Below is a small trained network, with its code and all its weights. Each question gives an input and a class and asks what happens when units are switched off, that is, made to give their printed mean instead of their output.

import numpy as np


def w(rows, s, z=0):
    codes = np.array(rows[::2]) - 128.0
    scale = np.full(codes.shape[1], s)
    scale[-1] = z or s
    return codes * scale


def norm(h):
    return h / np.sqrt((h * h).mean(-1, keepdims=True) + 1e-5)


def f(y):
    return y / 2 * (1 + np.tanh(0.7978845608 * (y + 0.044715 * y**3)))


def log_softmax(a):
    a = a - a.max(-1, keepdims=True)
    return a - np.log(np.exp(a).sum(-1, keepdims=True))


def net(x, mask):
    res = np.array(x, float).reshape(1, 6) / 4 @ E
    u = 0
    for l in range(4):
        y = f(norm(res) @ A[l][:, :-1].T + A[l][:, -1])
        res = res + np.where(mask[u : u + 8], y, B[l][:, -1]) @ B[l][:, :-1]
        u += 8
    return log_softmax(norm(res)[-1] @ U[:, :-1].T + U[:, -1])


A, B = {}, {}
E = w([
[149,214,128,234,129,108,218],'x0',
[149,79,16,92,8,85,155],'x1',
[193,33,130,193,54,178,125],'x2',
[156,118,106,118,174,137,163],'x3',
[185,158,17,186,152,110,147],'x4',
[15,17,150,178,188,85,114],'x5',
],0.0013)
A[0] = w([
[233,93,54,161,11,116,180,118],'L0N0',
[115,103,107,158,131,98,116,139],'L0N1',
[95,34,151,248,141,107,210,7],'L0N2',
[85,142,201,126,204,103,46,11],'L0N3',
[128,190,147,94,105,172,72,188],'L0N4',
[85,189,101,83,102,69,146,38],'L0N5',
[124,129,110,101,143,144,121,52],'L0N6',
[226,253,173,139,94,240,133,114],'L0N7',
],0.003,0.0015)
B[0] = w([
[19,199,197,165,199,148,60,249],'L0N0',
[148,203,162,142,107,197,151,138],'L0N1',
[105,40,110,179,97,68,252,136],'L0N2',
[55,139,170,166,192,184,123,143],'L0N3',
[169,75,175,155,140,97,184,189],'L0N4',
[136,93,148,73,82,90,203,131],'L0N5',
[90,99,78,122,123,129,135,105],'L0N6',
[245,163,209,119,178,103,156,211],'L0N7',
],0.0026,0.0016)
A[1] = w([
[45,76,74,119,126,125,80,125],'L1N0',
[136,98,147,134,52,188,79,164],'L1N1',
[92,163,160,64,172,157,61,8],'L1N2',
[91,201,104,192,59,126,4,45],'L1N3',
[162,69,55,40,178,162,101,88],'L1N4',
[153,96,96,155,58,94,149,101],'L1N5',
[167,91,155,114,125,209,109,95],'L1N6',
[125,147,150,163,189,72,155,168],'L1N7',
],0.0036,0.0015)
B[1] = w([
[224,192,185,114,140,159,94,247],'L1N0',
[179,100,178,169,119,98,94,209],'L1N1',
[41,90,101,186,146,92,163,175],'L1N2',
[208,93,53,135,12,154,143,151],'L1N3',
[128,134,88,184,150,16,25,203],'L1N4',
[87,121,152,178,184,182,154,109],'L1N5',
[97,156,197,141,66,64,121,149],'L1N6',
[161,130,143,126,94,255,79,254],'L1N7',
],0.0025,0.00091)
A[2] = w([
[91,171,71,38,45,76,209,5],'L2N0',
[169,87,95,224,154,137,202,177],'L2N1',
[54,80,158,202,187,162,112,118],'L2N2',
[93,24,85,198,42,162,168,181],'L2N3',
[42,195,110,32,70,59,185,75],'L2N4',
[96,185,98,115,98,26,122,99],'L2N5',
[170,144,109,188,110,228,176,128],'L2N6',
[2,87,150,221,191,148,160,104],'L2N7',
],0.0035,0.0013)
B[2] = w([
[134,44,133,96,94,221,201,133],'L2N0',
[75,99,85,142,139,51,163,197],'L2N1',
[42,176,130,61,112,150,166,219],'L2N2',
[144,97,170,193,71,2,139,201],'L2N3',
[187,33,110,144,106,186,212,186],'L2N4',
[142,66,92,95,136,157,140,163],'L2N5',
[174,148,79,169,151,76,111,198],'L2N6',
[20,128,154,90,148,147,149,247],'L2N7',
],0.0036,0.0012)
A[3] = w([
[108,67,87,116,143,118,94,158],'L3N0',
[86,136,137,94,118,215,142,64],'L3N1',
[197,171,45,100,73,147,88,95],'L3N2',
[122,110,217,179,113,105,111,73],'L3N3',
[111,143,87,159,152,122,125,222],'L3N4',
[17,166,149,62,170,253,138,5],'L3N5',
[120,81,23,111,128,85,93,68],'L3N6',
[128,186,106,211,187,59,57,89],'L3N7',
],0.0042,0.0012)
B[3] = w([
[136,202,112,77,125,142,126,165],'L3N0',
[134,88,132,199,106,198,136,139],'L3N1',
[29,86,146,184,186,122,131,207],'L3N2',
[104,114,153,4,107,96,91,170],'L3N3',
[103,163,97,100,137,134,120,173],'L3N4',
[113,95,136,226,114,252,59,253],'L3N5',
[197,158,99,84,162,184,61,158],'L3N6',
[121,89,74,104,110,194,203,237],'L3N7',
],0.0035,0.0016)
U = w([
[187,28,100,78,81,216,228,138],'0',
[247,217,254,115,173,134,147,208],'1',
[158,103,19,38,193,147,26,91],'2',
[10,93,139,151,106,13,216,139],'3',
[127,68,221,45,62,56,27,66],'4',
[171,209,28,190,207,125,234,96],'5',
[10,127,200,143,189,252,81,247],'6',
[195,102,62,206,43,51,80,35],'7',
],0.0086,0.0014)

Each question gives the input, the list of numbers given to net, and the class t.
The units are the neurons (one row each of A and B). Each row of codes is followed by its name. A weight is (code - 128) times the scale printed after its matrix; where a second scale follows, it is the last column's (A, B and U).
mask holds one flag per neuron, layer by layer. A switched-off neuron (its flag False) gives its mean, the last column of its row in B, instead of its output. The means were averaged over made-up inputs and are rounded, as every weight is.
A unit's drop is (log p(t) with every unit on - log p(t) with that unit switched off) / (log p(t) with every unit on - log p(t) with every unit switched off).
The circuit of an input: a set's keep is (log p(t) with only the set's units on - log p(t) with every unit switched off) / (log p(t) with every unit on - log p(t) with every unit switched off). Starting from the 12 units with the biggest drops (on a tie, the unit counted first), units are removed one at a time, each time the one whose removal leaves the highest keep (on an exact tie, the one counted first), for as long as the keep stays at least 0.8.
circuit, biggest first: the units of the circuit, biggest drop first
k most important neurons: the k neurons with the biggest drops, biggest first
top k neurons in layer l: the k neurons of layer l with the biggest drops, biggest first
drop of u: that unit's drop, to one decimal
input [5,-3,7,2,-8,0], class 3: top 2 neurons in layer 3 -> L3N6, L3N5
input [1,1,4,-7,8,6], class 3: 3 most important neurons -> L0N2, L2N3, L2N7
input [-2,2,-8,8,6,8], class 2: top 2 neurons in layer 3 -> L3N6, L3N2
input [-4,-2,2,6,2,-4], class 1: circuit, biggest first -> L0N7
input [-2,-1,8,7,6,-6], class 5: circuit, biggest first -> L0N0, L3N5, L2N1
input [1,4,3,0,4,-8], class 5: circuit, biggest first -> L3N2, L3N5
input [0,-3,7,-6,-4,8], class 3: circuit, biggest first -> L2N3, L0N2
input [-3,3,-5,-1,4,-7], class 0: circuit, biggest first -> L2N0, L2N4
input [-2,-3,3,1,2,0], class 4: circuit, biggest first -> L1N6, L3N3
input [-8,4,8,7,-1,-8], class 4: 2 most important neurons -> L1N6, L0N0
input [-1,2,7,4,-5,-6], class 4: 3 most important neurons -> L3N3, L1N6, L1N0
input [2,-1,3,-5,-5,-4], class 1: 2 most important neurons -> L0N7, L2N3
input [3,5,-6,-5,-5,-8], class 0: 3 most important neurons -> L2N0, L2N4, L1N0
input [-7,6,-6,1,-3,-6], class 0: circuit, biggest first -> L2N4
input [-2,7,-7,-6,6,7], class 2: top 2 neurons in layer 2 -> L2N2, L2N7
input [-5,0,8,0,6,8], class 3: 2 most important neurons -> L0N2, L2N3
input [4,4,4,4,1,4], class 3: drop of L0N2 -> 0.5
input [4,4,4,-4,-7,-3], class 4: drop of L3N3 -> 0.5
input [-4,-2,5,-3,0,-6], class 1: drop of L0N7 -> 1.4
input [5,5,-5,6,-1,1], class 0: most important neuron -> L2N0
